Below are the code and all the weights of a small trained network. Each question names an input and a class and asks about switching units off, where a switched-off unit gives its printed mean instead of its output.

import numpy as np


def w(rows, s, z=0):
    codes = np.array(rows[::2]) - 128.0
    scale = np.full(codes.shape[1], s)
    scale[-1] = z or s
    return codes * scale


def norm(h):
    return h / np.sqrt((h * h).mean(-1, keepdims=True) + 1e-5)


def f(y):
    return np.maximum(y, 0)


def log_softmax(a):
    a = a - a.max(-1, keepdims=True)
    return a - np.log(np.exp(a).sum(-1, keepdims=True))


def net(x, mask):
    res = np.array(x, float).reshape(1, 6) / 4 @ E
    u = 0
    for l in range(2):
        y = f(norm(res) @ A[l][:, :-1].T + A[l][:, -1])
        res = res + np.where(mask[u : u + 12], y, B[l][:, -1]) @ B[l][:, :-1]
        u += 12
    return log_softmax(norm(res)[-1] @ U[:, :-1].T + U[:, -1])


A, B = {}, {}
E = w([
[147,162,142,125,97,165,65,188,161],'x0',
[89,161,173,164,86,79,95,70,217],'x1',
[100,199,97,151,188,79,131,45,66],'x2',
[102,87,113,188,12,127,203,112,44],'x3',
[74,172,61,16,145,138,85,108,141],'x4',
[151,60,161,2,164,173,39,137,178],'x5',
],0.0036)
A[0] = w([
[111,124,123,43,163,110,169,30,149,85],'L0N1',
[67,199,160,83,64,77,87,168,114,5],'L0N2',
[206,100,178,28,76,126,134,216,199,140],'L0N3',
[13,208,152,148,254,174,85,137,175,45],'L0N4',
[178,94,138,94,146,222,75,96,235,107],'L0N5',
[133,170,223,129,91,189,175,214,126,143],'L0N6',
[126,25,207,141,128,105,199,102,147,14],'L0N7',
[139,104,95,187,98,69,89,128,188,114],'L0N8',
[109,124,125,66,124,127,174,53,118,177],'L0N9',
[160,142,145,54,174,82,151,187,90,4],'L0N10',
[156,154,107,114,59,63,83,180,197,48],'L0N11',
[193,177,172,145,123,199,154,162,178,99],'L0N12',
],0.004,0.0017)
B[0] = w([
[117,58,139,226,146,195,66,162,86,189],'L0N1',
[96,162,178,57,100,193,148,108,205,157],'L0N2',
[131,166,205,194,144,159,139,201,61,252],'L0N3',
[155,181,196,125,180,101,103,69,122,213],'L0N4',
[132,135,96,184,96,83,185,81,76,234],'L0N5',
[147,183,130,114,37,130,71,185,121,193],'L0N6',
[142,69,144,91,139,87,206,43,188,186],'L0N7',
[153,99,52,68,168,168,53,114,57,171],'L0N8',
[173,145,118,158,113,101,119,157,98,186],'L0N9',
[108,115,176,2,116,127,133,160,74,156],'L0N10',
[74,71,109,119,86,162,110,103,85,172],'L0N11',
[124,141,116,165,175,242,197,101,154,175],'L0N12',
],0.0042,0.0036)
A[1] = w([
[67,95,201,102,2,125,214,178,96,221],'L1N1',
[122,89,143,65,160,156,145,126,81,101],'L1N2',
[52,242,113,112,188,91,129,71,141,247],'L1N3',
[91,172,101,169,81,90,192,100,107,97],'L1N4',
[2,123,163,106,70,159,88,58,72,132],'L1N5',
[164,69,181,191,83,112,166,168,221,101],'L1N6',
[160,33,208,127,125,126,210,69,181,3],'L1N7',
[92,189,56,166,80,32,208,139,86,105],'L1N8',
[175,138,110,49,232,83,72,173,96,110],'L1N9',
[88,112,28,168,101,121,195,60,98,152],'L1N10',
[159,194,96,164,99,61,201,117,81,187],'L1N11',
[100,100,166,82,180,185,146,193,130,119],'L1N12',
],0.0056,0.0018)
B[1] = w([
[118,143,169,124,207,116,99,75,176,254],'L1N1',
[108,180,50,75,113,56,158,85,91,169],'L1N2',
[148,72,176,156,111,153,148,116,173,234],'L1N3',
[61,105,90,106,54,68,161,201,107,193],'L1N4',
[173,184,44,134,79,129,196,151,221,200],'L1N5',
[165,98,76,53,144,174,122,141,42,194],'L1N6',
[175,89,109,113,152,163,222,3,119,189],'L1N7',
[17,58,247,172,78,65,143,180,104,208],'L1N8',
[59,172,91,131,211,51,110,141,82,202],'L1N9',
[101,110,131,219,51,95,138,235,107,207],'L1N10',
[40,56,177,113,120,131,54,144,144,209],'L1N11',
[168,128,72,170,76,114,117,141,93,184],'L1N12',
],0.0053,0.0059)
U = w([
[135,128,39,152,90,75,170,134,156,61],'0',
[156,133,104,140,137,120,158,147,156,2],'1',
[203,33,139,107,139,167,209,29,96,135],'2',
[9,63,185,204,58,63,162,198,103,154],'3',
[205,142,171,134,105,226,83,233,87,149],'4',
[122,198,115,87,42,171,131,106,246,152],'5',
[103,180,210,179,230,98,76,64,197,130],'6',
[103,189,36,52,199,65,99,164,44,146],'7',
],0.011,0.0064)

Each question gives the input, the list of numbers given to net, and the class t.
The units are the neurons (one row each of A and B). Each row of codes is followed by its name. A weight is (code - 128) times the scale printed after its matrix; where a second scale follows, it is the last column's (A, B and U).
mask holds one flag per neuron, layer by layer. A switched-off neuron (its flag False) gives its mean, the last column of its row in B, instead of its output. The means were averaged over made-up inputs and are rounded, as every weight is.
A unit's drop is (log p(t) with every unit on - log p(t) with that unit switched off) / (log p(t) with every unit on - log p(t) with every unit switched off).
The circuit of an input: a set's keep is (log p(t) with only the set's units on - log p(t) with every unit switched off) / (log p(t) with every unit on - log p(t) with every unit switched off). Starting from the 12 units with the biggest drops (on a tie, the unit counted first), units are removed one at a time, each time the one whose removal leaves the highest keep (on an exact tie, the one counted first), for as long as the keep stays at least 0.8.
circuit, biggest first: the units of the circuit, biggest drop first
k most important neurons: the k neurons with the biggest drops, biggest first
top k neurons in layer l: the k neurons of layer l with the biggest drops, biggest first
drop when u is switched off: that unit's drop, to one decimal
input [-4,-2,-2,-3,-4,7], class 2: circuit, biggest first	(L1N7)
input [-2,2,-5,1,7,7], class 7: circuit, biggest first	(L1N3; L1N2)
input [-3,-1,-8,-1,8,-4], class 5: 3 most important neurons	(L1N9; L1N10; L1N1)
input [-2,-7,-7,2,2,4], class 7: circuit, biggest first	(L1N2; L1N3)
input [6,-2,-4,-3,2,-8], class 4: top 2 neurons in layer 0	(L0N5; L0N12)
input [1,3,1,-4,-5,-3], class 6: circuit, biggest first	(L1N10; L1N8)
input [4,7,-1,-6,-8,-5], class 4: 2 most important neurons	(L1N6; L1N1)
input [-7,6,2,2,4,3], class 0: 2 most important neurons	(L1N5; L0N1)
input [8,-4,-1,5,8,5], class 7: 2 most important neurons	(L1N3; L1N2)
input [1,-6,-8,5,-7,-1], class 2: circuit, biggest first	(L0N7; L1N7; L1N8)
input [-5,8,2,8,6,6], class 5: top 2 neurons in layer 1	(L1N5; L1N8)
input [-1,-4,0,5,5,2], class 7: 3 most important neurons	(L0N5; L1N2; L1N3)
input [-7,4,5,2,1,7], class 0: top 2 neurons in layer 1	(L1N5; L1N1)
input [-1,-1,8,-8,8,-2], class 6: 4 most important neurons	(L1N3; L0N4; L1N6; L1N4)
input [-4,4,-2,5,6,8], class 5: circuit, biggest first	(L1N5)
input [5,3,-5,2,2,1], class 5: 2 most important neurons	(L0N11; L1N5)
input [8,8,4,0,-2,6], class 5: top 2 neurons in layer 1	(L1N5; L1N1)
input [7,0,-8,6,4,1], class 4: drop when L0N3 is switched off	0.4
input [-2,4,4,3,8,2], class 5: drop when L1N5 is switched off	0.3
input [0,3,1,3,1,7], class 5: circuit, biggest first	(L1N5)
input [3,1,-5,8,8,7], class 5: drop when L1N1 is switched off	0.1
